Here is a tiny trained network, its code and every weight. The questions are about switching its units off for an input and a target symbol, where a switched-off unit gives its printed mean instead of its output.

import numpy as np


def w(rows, s, z=0):
    codes = np.array(rows[::2]) - 128.0
    scale = np.full(codes.shape[1], s)
    scale[-1] = z or s
    return codes * scale


def norm(h):
    return h / np.sqrt((h * h).mean(-1, keepdims=True) + 1e-5)


def f(y):
    return np.maximum(y, 0)


def softmax(a):
    e = np.exp(a - a.max(-1, keepdims=True))
    return e / e.sum(-1, keepdims=True)


def log_softmax(a):
    a = a - a.max(-1, keepdims=True)
    return a - np.log(np.exp(a).sum(-1, keepdims=True))


def net(x, mask):
    ids = ['αδεπσφω'.index(c) for c in x.split()]
    T = len(ids)
    res = E[ids] + P[:T]
    r = norm(res)
    for j in range(2):
        rows = slice(3 * j, 3 * j + 3)
        q, k, v = (r @ M[0][rows].T for M in (Q, K, V))
        z = softmax(np.where(np.tri(T) > 0, q @ k.T / 3**0.5, -1e9)) @ v
        o = O[0][rows]
        res = res + np.where(mask[j], z, o[:, -1]) @ o[:, :-1]
    y = f(norm(res) @ A[0][:, :-1].T + A[0][:, -1])
    res = res + np.where(mask[2:6], y, B[0][:, -1]) @ B[0][:, :-1]
    return log_softmax(norm(res)[-1] @ U[:, :-1].T + U[:, -1])


Q, K, V, O, A, B = {}, {}, {}, {}, {}, {}
E = w([
[188,112,132,196,97,174,59,125],'α',
[170,96,183,129,183,115,61,56],'δ',
[54,135,130,211,252,156,76,92],'ε',
[56,20,240,123,111,110,27,137],'π',
[139,24,94,38,185,190,113,160],'σ',
[164,211,204,68,213,151,119,211],'φ',
[54,122,197,169,102,249,180,156],'ω',
],0.0049)
P = w([
[105,186,79,66,78,97,136,87],'0',
[183,119,220,125,196,229,118,125],'1',
[146,157,96,159,71,26,239,98],'2',
[172,83,224,126,193,197,104,130],'3',
[144,134,96,152,79,37,220,123],'4',
[178,91,220,163,180,187,111,151],'5',
[161,142,94,140,89,57,207,136],'6',
[189,134,243,117,207,182,144,151],'7',
[160,140,95,164,93,55,207,129],'8',
[179,87,183,134,204,207,130,143],'9',
[150,143,98,166,88,59,203,138],'10',
[171,117,253,109,185,191,134,152],'11',
[163,137,97,155,92,75,212,142],'12',
[168,101,225,148,217,180,136,150],'13',
],0.0049)
Q[0] = w([
[201,216,6,160,91,27,152,130],'h0',
[174,177,169,122,143,243,134,185],'h0',
[82,125,79,205,7,117,155,137],'h0',
[139,108,115,192,34,45,76,74],'h1',
[132,212,30,150,30,59,254,173],'h1',
[193,45,101,17,56,132,140,133],'h1',
],0.0081)
K[0] = w([
[255,113,120,218,199,110,179,181],'h0',
[126,253,100,79,87,188,133,139],'h0',
[119,74,162,240,96,152,174,156],'h0',
[164,58,179,205,112,85,96,72],'h1',
[209,98,168,225,158,128,246,215],'h1',
[168,65,129,57,89,127,133,137],'h1',
],0.0086)
V[0] = w([
[80,206,189,144,31,220,226,150],'h0',
[180,254,132,54,221,108,164,157],'h0',
[30,100,218,67,174,66,150,165],'h0',
[208,96,168,60,58,125,128,163],'h1',
[146,186,203,154,67,75,51,151],'h1',
[121,106,81,38,91,137,131,155],'h1',
],0.0078)
O[0] = w([
[99,194,138,146,67,172,149,222,62],'h0',
[169,237,41,88,155,68,139,125,252],'h0',
[1,149,85,168,164,63,86,144,182],'h0',
[125,127,202,27,107,8,202,156,142],'h1',
[146,187,192,103,66,71,29,82,182],'h1',
[127,84,98,149,100,66,179,159,137],'h1',
],0.0072,0.0022)
A[0] = w([
[176,119,123,121,139,87,106,65,63],'n0',
[108,67,51,116,111,109,182,130,133],'n1',
[197,89,112,70,196,30,67,1,3],'n2',
[129,65,169,139,136,173,121,124,138],'n3',
],0.0068,0.005)
B[0] = w([
[53,135,125,19,144,186,184,86,179],'n0',
[156,42,115,191,150,115,175,182,148],'n1',
[2,139,106,15,121,253,222,152,255],'n2',
[152,148,78,116,125,98,82,144,157],'n3',
],0.0074,0.0094)
U = w([
[249,112,208,118,78,123,125,94,218],'α',
[37,131,133,13,157,185,189,74,6],'δ',
[159,137,56,211,182,179,68,66,218],'ε',
[35,84,190,162,113,31,55,87,186],'π',
[153,48,98,185,187,53,241,149,183],'σ',
[159,242,76,111,126,22,122,132,243],'φ',
[63,165,146,191,59,184,165,253,20],'ω',
],0.0057,0.002)

Each question gives the input, a string of symbols that net reads in full, and the target symbol t.
The units are the heads (3 rows each of Q, K, V and O) and the neurons (one row each of A and B). Each row of codes is followed by its name. A weight is (code - 128) times the scale printed after its matrix; where a second scale follows, it is the last column's (O, A, B and U).
mask holds one flag per unit, heads first, then neurons. A switched-off unit (its flag False) gives its mean, the last column of its rows in O or B, instead of its output. The means were averaged over made-up inputs and are rounded, as every weight is.
A unit's drop is (log p(t) with every unit on - log p(t) with that unit switched off) / (log p(t) with every unit on - log p(t) with every unit switched off).
The circuit of an input: a set's keep is (log p(t) with only the set's units on - log p(t) with every unit switched off) / (log p(t) with every unit on - log p(t) with every unit switched off). Starting from all 6 units, units are removed one at a time, each time the one whose removal leaves the highest keep (on an exact tie, the one counted first), for as long as the keep stays at least 0.8.
circuit, biggest first: the units of the circuit, biggest drop first
top k neurons: the k neurons with the biggest drops, biggest first
heads that matter: for each layer, one digit per head in row order, 1 if its drop is at least 0.15 and else 0, layers parted by /
drop of u: that unit's drop, to one decimal
input α δ π δ α δ π δ ε δ δ δ σ φ, target α: circuit, biggest first	(h0, n2)
input ε δ ω ω ε ε δ δ ω δ δ σ φ σ, target ε: top neuron	(n2)
input δ σ α, target α: circuit, biggest first	(h0, n2)
input σ δ δ δ ω ε π π, target σ: heads that matter	01
input π ω ω σ, target π: heads that matter	10
input ω δ ω ε δ δ ω σ, target ω: heads that matter	10
input φ σ ω π, target φ: heads that matter	10
input π δ δ δ δ δ δ δ δ π δ ω, target π: circuit, biggest first	(h0, n2)
input ε δ ω φ δ α π ε ω ω π φ, target ε: heads that matter	01
input ω δ δ φ ε φ ω ω δ φ, target ω: heads that matter	10
input ω ω ω φ, target ω: drop of h0	1.1
input ω δ ε δ δ δ δ δ, target ω: drop of h1	0.0
input α δ π δ ε δ δ σ δ δ, target α: drop of h0	0.9
input φ σ π δ δ π φ, target φ: top neuron	(n2)
